Here is a tiny trained network, its code and every weight. The questions are about switching its units off for an input and a target symbol, where a switched-off unit gives its printed mean instead of its output.

import numpy as np


def w(rows, s, z=0):
    codes = np.array(rows[::2]) - 128.0
    scale = np.full(codes.shape[1], s)
    scale[-1] = z or s
    return codes * scale


def norm(h):
    return h / np.sqrt((h * h).mean(-1, keepdims=True) + 1e-5)


def f(y):
    return np.maximum(y, 0)


def softmax(a):
    e = np.exp(a - a.max(-1, keepdims=True))
    return e / e.sum(-1, keepdims=True)


def log_softmax(a):
    a = a - a.max(-1, keepdims=True)
    return a - np.log(np.exp(a).sum(-1, keepdims=True))


def net(x, mask):
    ids = ['γδεητω'.index(c) for c in x.split()]
    T = len(ids)
    res = E[ids] + P[:T]
    q, k, v = (norm(res) @ M[0].T for M in (Q, K, V))
    z = softmax(np.where(np.tri(T) > 0, q @ k.T / 4**0.5, -1e9)) @ v
    res = res + np.where(mask[0], z, O[0][:, -1]) @ O[0][:, :-1]
    y = f(norm(res) @ A[0][:, :-1].T + A[0][:, -1])
    res = res + np.where(mask[1:9], y, B[0][:, -1]) @ B[0][:, :-1]
    return log_softmax(norm(res)[-1] @ U[:, :-1].T + U[:, -1])


Q, K, V, O, A, B = {}, {}, {}, {}, {}, {}
E = w([
[121,151,177,91,95,113,212,223],'γ',
[170,93,182,154,108,79,161,140],'δ',
[27,171,228,136,165,29,122,169],'ε',
[184,139,143,149,94,108,122,195],'η',
[222,94,129,89,28,151,250,82],'τ',
[104,90,109,44,103,179,101,138],'ω',
],0.019)
P = w([
[143,65,158,152,133,114,73,177],'0',
[160,102,247,148,153,190,71,92],'1',
[128,68,78,165,129,105,121,172],'2',
[174,141,136,107,229,146,79,70],'3',
[137,167,160,103,95,103,60,66],'4',
[60,149,165,221,82,161,121,88],'5',
[109,162,49,204,180,109,132,119],'6',
[106,180,163,134,191,175,117,90],'7',
],0.013)
Q[0] = w([
[91,107,227,25,59,101,25,130],'head 1',
[203,204,167,88,255,167,113,103],'head 1',
[128,139,198,191,107,188,128,138],'head 1',
[26,68,152,106,177,115,56,160],'head 1',
],0.031)
K[0] = w([
[224,137,95,25,206,52,110,145],'head 1',
[93,77,3,186,189,124,178,155],'head 1',
[131,194,83,107,80,46,99,86],'head 1',
[167,61,132,106,108,95,58,228],'head 1',
],0.029)
V[0] = w([
[177,220,55,126,60,171,94,163],'head 1',
[118,233,159,139,152,49,52,189],'head 1',
[85,186,117,96,158,177,83,157],'head 1',
[112,178,152,50,160,115,247,167],'head 1',
],0.011)
O[0] = w([
[138,66,120,102,71,74,131,168,4],'head 1',
[156,69,109,88,255,127,169,108,6],'head 1',
[166,129,156,134,141,174,140,117,69],'head 1',
[137,93,88,215,132,156,128,217,20],'head 1',
],0.0091,0.0033)
A[0] = w([
[159,129,109,140,134,130,126,146,59],'neuron 1',
[178,121,130,87,129,107,152,105,42],'neuron 2',
[135,141,87,109,187,177,133,85,55],'neuron 3',
[233,152,104,126,59,163,206,88,2],'neuron 4',
[80,143,121,105,97,164,90,107,88],'neuron 5',
[171,116,92,130,91,153,159,104,140],'neuron 6',
[14,74,57,33,98,253,12,108,195],'neuron 7',
[64,156,163,144,191,88,88,127,62],'neuron 8',
],0.033,0.0039)
B[0] = w([
[146,110,141,144,147,132,142,114,132],'neuron 1',
[140,136,91,124,109,101,154,104,137],'neuron 2',
[113,151,102,156,99,185,128,95,150],'neuron 3',
[177,162,252,79,126,165,102,111,149],'neuron 4',
[141,119,104,160,148,118,146,115,177],'neuron 5',
[131,139,156,79,126,128,120,137,138],'neuron 6',
[75,171,37,182,156,213,132,45,253],'neuron 7',
[72,104,119,98,131,96,71,170,158],'neuron 8',
],0.034,0.052)
U = w([
[167,114,125,156,136,124,118,135,95],'γ',
[93,200,71,133,87,164,83,31,178],'δ',
[169,223,180,74,69,124,81,79,202],'ε',
[119,245,130,203,2,66,91,125,1],'η',
[157,172,82,72,55,33,158,61,124],'τ',
[60,180,116,87,120,37,36,103,144],'ω',
],0.0074,0.0023)

Each question gives the input, a string of symbols that net reads in full, and the target symbol t.
The units are the heads (4 rows each of Q, K, V and O) and the neurons (one row each of A and B). Each row of codes is followed by its name. A weight is (code - 128) times the scale printed after its matrix; where a second scale follows, it is the last column's (O, A, B and U).
mask holds one flag per unit, heads first, then neurons. A switched-off unit (its flag False) gives its mean, the last column of its rows in O or B, instead of its output. The means were averaged over made-up inputs and are rounded, as every weight is.
A unit's drop is (log p(t) with every unit on - log p(t) with that unit switched off) / (log p(t) with every unit on - log p(t) with every unit switched off).
The circuit of an input: a set's keep is (log p(t) with only the set's units on - log p(t) with every unit switched off) / (log p(t) with every unit on - log p(t) with every unit switched off). Starting from all 9 units, units are removed one at a time, each time the one whose removal leaves the highest keep (on an exact tie, the one counted first), for as long as the keep stays at least 0.8.
units of the circuit, in order: the units of the circuit, biggest drop first
unit that matters most: the unit with the biggest drop
top k neurons: the k neurons with the biggest drops, biggest first
drop when u is switched off: that unit's drop, to one decimal
input ω ε η γ, target τ: units of the circuit, in order	neuron 7; head 1; neuron 2
input τ δ τ γ, target η: units of the circuit, in order	head 1; neuron 7
input γ δ ω τ τ τ η, target η: units of the circuit, in order	head 1; neuron 7
input δ γ ω ε δ η δ, target τ: top 2 neurons	neuron 7; neuron 2
input ε ω η γ ε γ γ, target γ: units of the circuit, in order	head 1; neuron 7
input δ τ γ, target η: units of the circuit, in order	neuron 7; head 1
input ω τ δ, target η: top 2 neurons	neuron 7; neuron 8
input γ ε τ δ, target η: drop when neuron 8 is switched off	0.3
input ω ω η ω δ δ ω η, target ε: drop when neuron 3 is switched off	0.0
input γ δ ω ω γ, target ε: drop when neuron 7 is switched off	0.6
input ω ω ω ω γ η, target γ: units of the circuit, in order	head 1; neuron 7
input γ η δ γ ω δ γ, target ω: unit that matters most	neuron 7
input η τ τ ω τ τ, target ε: top 2 neurons	neuron 7; neuron 4
